What each symbol does to the objects:
* | de di
jt | cp rm
tr | cn qm
qp | cz cc
zq | bm hq
rq | qz pn
dh | jt jc
ml | tr qc
nf | rq cg
rd | rm cp
gd | sf mh
jn | rf tb
cg | rj nf
bt | gd zl
hb | nq mr
ng | gb bg
qc | jn ml
tb | ml jn
bg | dh ng
rj | qf ms
mh | zl gd
gb | pn qz
hr | sj nb
qm | qc tr
cc | rd qp
hq | dn zq
sj | qm cn
mr | zc hb
sf | bc ll
cn | nb sj
qf | tb rf
rm | jc jt
nq | hr lm
cl | ll bc
sn | hb zc
nc | hq bm
qz | bg gb
jc | ng dh
bm | cl nc
lm | mr nq
ms | nf rj
cz | zq dn
bc | nc cl
cp | qp rd
zc | bt sn
dn | cc cz
pn | cg rq
rf | ms qf
nb | lm hr
ll | mh sf
zl | sn bt

The rows follow the links: the fewer symbols apart two objects are, the more alike their rows tend to be.

Each row is also shifted at random along 6 hidden directions that mean nothing.

Some objects, each with a row of numbers:
sj: 38,-57,-9,286,543,184,91,280,223,54,-328,-174,-176,182,8,-103,-19,148,242,-105,-47,-124,13,-86,-113,-263,109,137,-79,-5,-67,64,-46,-134,-289,-159,317,431,131,-431,-15,117,110,24,-8,25,-226,-44,9,64,304,-245,-145,-214,201,115,269,218,-361,-137,23,-57,-155,128,179,-199
ng: -119,-7,20,-18,-47,29,139,-106,306,-47,65,-150,-70,165,-108,-18,69,104,-252,-152,51,140,-140,274,203,18,-13,-415,456,-160,-99,38,-59,361,117,456,-147,186,-297,-479,-22,-180,-309,273,-163,-54,195,-56,453,-378,142,-236,-27,150,-4,-114,-8,-130,-158,177,-93,-179,-89,-323,78,256
ms: -48,-8,109,169,403,96,68,246,292,-82,-242,51,-159,188,63,-187,45,-101,146,-163,-57,-119,-248,-43,-164,-249,11,200,36,32,-3,59,24,-223,-218,-125,101,295,109,-122,-61,156,90,-27,141,-225,-75,197,265,430,392,-209,-126,-219,196,-42,341,102,-272,156,-79,-54,197,10,-144,-412
mh: 183,-63,76,-108,103,-68,309,304,66,-76,211,-163,23,-230,25,142,45,115,160,195,39,80,282,109,-61,-39,112,121,-222,-201,-46,-211,-12,38,359,-169,156,33,-130,-199,64,132,165,-160,-150,113,116,215,259,-68,5,-17,-106,54,-5,117,-46,272,-48,-136,413,141,-146,-45,262,-100
nb: 4,26,63,173,-16,-153,118,-100,24,-137,63,-117,-77,177,-35,-50,-169,30,69,-114,-203,-51,33,45,-214,84,-290,-118,-4,310,79,295,-235,371,167,555,34,159,-432,138,230,-12,-249,-11,77,57,199,-201,115,-139,-180,-40,32,83,-93,-5,-112,67,84,-73,-190,-225,-103,109,-184,41
sf: 43,-93,26,175,86,-117,-163,-21,-63,98,-263,-236,-58,416,-78,73,-21,149,573,-365,-121,-240,259,-224,-153,71,140,34,-527,29,138,468,-93,152,-188,13,145,225,70,-437,239,81,-30,-323,-30,101,-258,-551,-650,-794,-262,-202,-262,-83,23,507,-277,186,-48,-210,393,-58,-58,191,-126,317
cn: 26,20,138,107,84,-159,486,223,162,-300,201,-217,-217,121,69,-102,-231,-18,217,66,-109,-47,137,169,-273,-44,-252,-136,-144,22,-4,48,-192,408,493,356,161,380,-529,-338,282,150,-94,-127,-44,-4,389,150,590,-265,-43,-163,-112,171,-104,-41,-121,294,-132,-1,341,-222,-75,21,-156,-12
rd: 62,-140,224,-254,352,-14,486,418,194,-95,328,-154,24,-626,22,14,239,-105,127,360,426,-92,51,214,9,-308,164,-157,79,-310,7,-578,69,175,644,-163,-20,397,-125,-86,-176,49,301,-219,-308,-22,361,739,1022,549,457,-80,-339,286,27,-263,244,335,-452,238,474,-67,250,-317,267,-45
bg: -140,-3,73,-118,-261,-160,-148,-188,-265,-17,194,122,-11,-36,165,-76,-98,-170,80,233,38,-57,-38,-82,86,36,4,-177,-133,-77,134,-80,163,130,13,-160,-46,36,215,60,82,-27,205,-28,5,-87,51,28,-252,-156,-166,179,-135,60,-58,-118,-161,-94,83,207,278,-60,220,173,-338,229
rj: -149,-36,-49,-276,-274,-37,125,335,-94,-146,28,519,-52,-132,195,235,285,-337,454,337,-2,363,49,56,-187,-154,162,582,-263,-272,-212,-120,268,-13,503,-325,-183,-485,-2,810,-18,-73,198,-4,51,34,133,477,-295,82,-141,573,-92,-268,95,-126,-19,33,490,64,134,-12,167,275,-166,-205
hb: 123,-76,-139,21,179,137,-10,163,-121,145,-42,11,42,-237,0,134,52,88,98,252,130,31,117,-115,63,-163,171,200,-129,-33,-151,-215,60,-229,-50,-357,185,-42,249,149,-64,-26,237,-2,-18,150,-171,148,-137,304,8,153,21,-93,95,-15,134,82,-35,-187,-42,163,-131,144,318,-86
pn: -194,-127,166,229,334,-236,-201,33,49,-176,54,-258,-176,7,99,73,-29,-69,441,116,-165,281,25,-15,242,-249,141,-331,-12,119,100,137,89,479,-67,189,229,603,135,100,107,-242,146,143,-33,74,-31,-340,-274,-41,45,-51,-396,-60,125,-24,275,156,11,86,-184,-294,-34,245,-236,262
cg: -230,-90,12,-85,-75,-138,-172,2,-77,-92,41,152,1,-69,60,167,154,-232,291,174,37,357,-57,78,120,-132,37,48,83,39,-62,35,91,401,294,260,-132,-104,-94,788,-26,-302,-98,195,-22,101,134,-3,-241,120,-108,347,-140,-30,34,-184,124,-41,395,123,-352,-214,126,149,-190,150
tr: -119,-114,39,-104,-264,-272,233,12,-361,-193,403,90,-146,-185,197,94,-143,-193,477,639,62,47,236,71,-62,-125,-8,-121,-493,-69,1,-201,38,617,743,-32,122,134,-165,321,377,-180,241,-113,-103,199,393,206,-83,-401,-393,447,-241,239,-120,-157,-365,105,209,-20,511,-247,110,425,-236,418
cc: 61,-64,107,75,471,2,-61,26,221,23,-20,-259,100,-237,-145,24,143,111,-144,-155,130,-59,-157,66,153,-111,34,-212,312,114,152,-63,-97,29,-111,194,-19,378,-20,0,-204,-51,-58,5,-103,-28,-38,33,440,575,424,-345,-203,88,98,-12,399,79,-345,165,-309,-34,86,-292,218,-7
nq: 59,-73,-72,166,288,124,155,55,45,81,-4,-242,-88,-52,-21,-23,-91,228,21,171,98,-126,70,-37,95,-217,44,-183,-32,-76,-118,-175,-98,68,-45,-103,275,305,94,-565,75,-14,103,9,-111,172,-37,55,223,-169,51,-122,3,88,35,4,54,101,-353,-137,190,24,-255,84,291,103
zc: 43,-41,100,287,217,-200,-86,25,141,-100,-370,-141,117,293,-208,176,130,-47,528,-637,-167,-2,65,-20,-439,152,-227,234,-158,514,132,737,-323,386,167,843,-87,42,-579,795,114,-25,-530,-261,190,62,12,-407,-187,97,-141,-148,-136,-119,26,344,29,193,264,-143,-574,-308,98,-42,-210,-67
qm: -38,-126,-22,164,363,113,195,48,70,10,-21,-96,-29,-264,-96,-50,26,-43,31,133,262,-123,-178,82,-82,-275,-108,-189,181,139,-44,-200,-185,317,326,349,52,377,-203,288,-44,-141,-95,55,-79,140,182,295,615,522,268,-23,-134,160,106,-257,301,102,-322,53,-290,-255,97,-16,231,45

From each start, follow one symbol. Which object do you reach?
Answers are names.
106,-185,237,102,533,-113,182,265,147,-45,12,-425,-30,-147,-24,30,58,108,442,-79,126,-275,165,2,16,-213,166,-210,-251,-42,188,-54,-45,243,140,5,176,683,16,-446,69,93,173,-340,-231,43,-13,-12,298,-4,276,-344,-513,80,84,152,164,410,-479,23,428,-81,106,-65,70,148
de -> dn
-25,-264,45,263,549,-54,-156,98,-283,59,1,-233,-35,-332,88,91,1,17,614,461,140,-39,163,-249,175,-429,220,-148,-341,177,87,-188,46,334,28,-187,398,612,413,358,102,-182,371,-59,-115,330,-173,-85,-360,285,-20,205,-443,8,156,-13,333,268,-209,-155,-14,-149,7,508,91,322
di -> nb
119,-11,70,-8,21,-190,-177,-5,-197,4,215,-218,118,-159,118,158,-132,132,136,239,-135,103,316,-96,245,-38,184,-88,-299,38,126,-45,89,-67,-227,-343,220,86,298,-63,63,38,310,-69,-40,122,-196,-249,-479,-66,-131,68,-88,-29,-41,192,3,145,73,-160,198,200,-209,195,6,45
de -> ll
99,16,-82,-36,-25,94,159,195,238,-1,-200,39,130,31,-177,284,255,75,17,-286,-68,192,74,169,-203,121,-36,401,46,31,-183,208,-158,-30,270,345,-154,-396,-437,333,-113,25,-360,-38,50,116,18,26,141,78,5,-40,153,-115,18,135,12,80,194,-187,-313,38,-152,-245,291,-249
di -> bt
-11,74,233,30,158,-186,-76,51,-56,-197,204,-261,-152,111,228,-233,-303,75,109,92,-264,-110,146,-122,210,-64,103,-265,-306,-38,263,-3,197,-158,-484,-412,302,476,437,-797,183,190,444,-55,-18,-191,-175,-266,-256,-226,50,-221,-179,-40,-33,151,15,169,-223,74,572,124,2,189,-369,-2
de -> cp
96,125,-25,-172,-313,-28,-122,-95,-108,78,111,85,202,-94,-7,116,-11,109,-300,62,-110,155,130,-24,136,220,28,136,43,-1,-26,-50,75,-298,-230,-225,-88,-497,80,175,-91,27,52,43,46,-13,-94,-56,-273,58,-162,129,261,-55,-85,135,-75,-126,316,-84,-39,275,-189,-108,85,-142
di -> nc
-153,-132,25,285,467,4,-387,-274,-232,70,-10,-55,27,-290,36,-171,-169,-64,-49,237,125,-162,-278,-199,274,-239,-57,-387,204,402,166,-155,-7,145,-351,99,178,607,390,493,-81,-223,183,218,35,31,-92,-87,-30,788,191,85,-173,81,135,-287,444,-51,-233,168,-609,-190,158,211,-96,163
de -> ms
163,192,-232,-262,-523,210,188,-94,121,156,14,168,153,73,-135,79,74,174,-610,-168,-6,101,14,193,-28,402,-76,221,237,-207,-209,-61,-83,-401,40,-55,-299,-817,-278,-231,-153,84,-302,88,2,17,27,100,144,-293,-142,20,550,41,-196,98,-298,-275,252,-155,-27,336,-287,-419,386,-210
di -> sf
158,9,56,129,181,26,-77,80,113,35,-215,-38,136,50,-149,50,69,42,30,-426,-40,-189,-24,-72,-248,114,-139,233,-36,256,104,291,-214,-158,-36,247,-91,-53,-192,328,-69,140,-224,-245,137,-8,-98,-94,65,356,61,-169,38,-35,26,229,80,157,-41,-100,-307,10,78,-146,78,-269
di -> mh
78,-20,-111,73,-215,-16,-305,-408,-582,161,314,13,98,-249,114,-165,-411,132,-299,484,77,-229,99,-219,253,110,-121,-334,-127,211,155,-268,24,-48,-294,-314,220,36,404,54,131,-37,321,-6,19,182,-77,-142,-368,5,-346,327,174,222,-206,-114,-168,-185,-16,-117,138,100,-87,324,-5,330
di -> hb
-117,114,-30,-26,-140,56,173,129,183,-155,-56,189,-195,331,139,-36,-43,-73,5,46,-207,198,-13,88,-68,-53,20,289,-22,-176,-201,18,140,-188,-66,-208,22,-220,16,-274,98,55,63,154,118,-156,1,119,-101,-266,-14,-20,164,-226,9,-25,-52,-54,177,0,123,87,-112,112,-129,-269
di -> rf
-108,-89,8,-34,20,-29,-59,-263,-22,89,205,-276,-53,-114,-45,-100,-37,133,-105,199,157,-38,-22,16,403,-106,169,-593,195,-190,29,-217,66,306,-95,-45,34,452,202,-698,62,-232,99,142,-298,86,25,-150,71,-454,81,-105,-136,288,11,-93,-47,-119,-307,146,288,-80,-49,-73,117,541
de -> jc
260,140,-156,-64,64,355,326,429,439,83,-308,134,35,117,-100,62,172,184,-360,-301,-106,101,9,83,-291,36,3,678,102,-213,-329,-47,-32,-770,-162,-325,-7,-568,-132,-337,-261,361,-46,-3,111,-86,-172,377,342,214,300,-181,390,-297,92,163,120,27,-34,-204,-33,450,-233,-306,485,-763
di -> zc
170,-112,68,73,255,-3,29,-34,-155,88,129,-334,2,-259,24,-132,-171,208,14,146,170,-374,144,-88,149,-53,89,-374,-171,-55,180,-271,-15,-63,-79,-285,259,481,294,-627,66,136,306,-249,-213,65,-83,-8,170,-24,89,-220,-124,204,-63,51,27,197,-506,-24,518,97,6,24,152,184
de -> nc
11,-7,319,-228,56,-161,518,547,197,-304,214,114,-128,-91,231,-37,67,-256,420,66,17,-92,107,104,-317,-176,86,294,-453,-356,90,-216,197,-98,470,-395,-6,96,-147,-212,104,335,382,-377,-44,-288,251,568,427,14,206,-67,-321,-24,-23,23,-54,389,-87,186,833,9,299,-2,-269,-390
de -> jt
-218,-196,-75,132,79,-3,-33,-251,-192,65,-34,-68,-132,-68,-104,22,75,-62,314,176,247,-131,-70,8,4,-179,-41,-342,9,103,-49,-8,-175,729,381,455,-12,350,-182,238,182,-331,-180,19,-136,209,218,-41,41,-274,-167,160,-282,210,51,-179,-89,-50,-100,28,-122,-426,171,211,-32,627
di -> ml
-185,-52,14,-77,-202,47,55,-226,-219,54,224,142,-77,-98,96,-213,-104,-151,-131,297,229,-215,-144,20,76,-34,-69,-352,87,-93,19,-258,67,170,161,-115,-54,182,97,-172,59,-108,86,40,-97,-68,210,254,250,-146,-30,155,-63,270,-72,-331,-146,-185,-154,235,255,-155,239,63,-135,339
di -> cg
124,69,82,-36,4,-64,-242,233,8,-29,-87,32,146,63,104,157,-4,82,114,-181,-322,203,190,-174,19,106,168,428,-292,29,86,172,242,-554,-522,-453,82,-289,291,142,-110,214,275,-99,195,-136,-397,-263,-671,229,-40,-5,82,-356,50,319,133,101,302,-129,5,384,-120,99,-111,-418
de -> bm
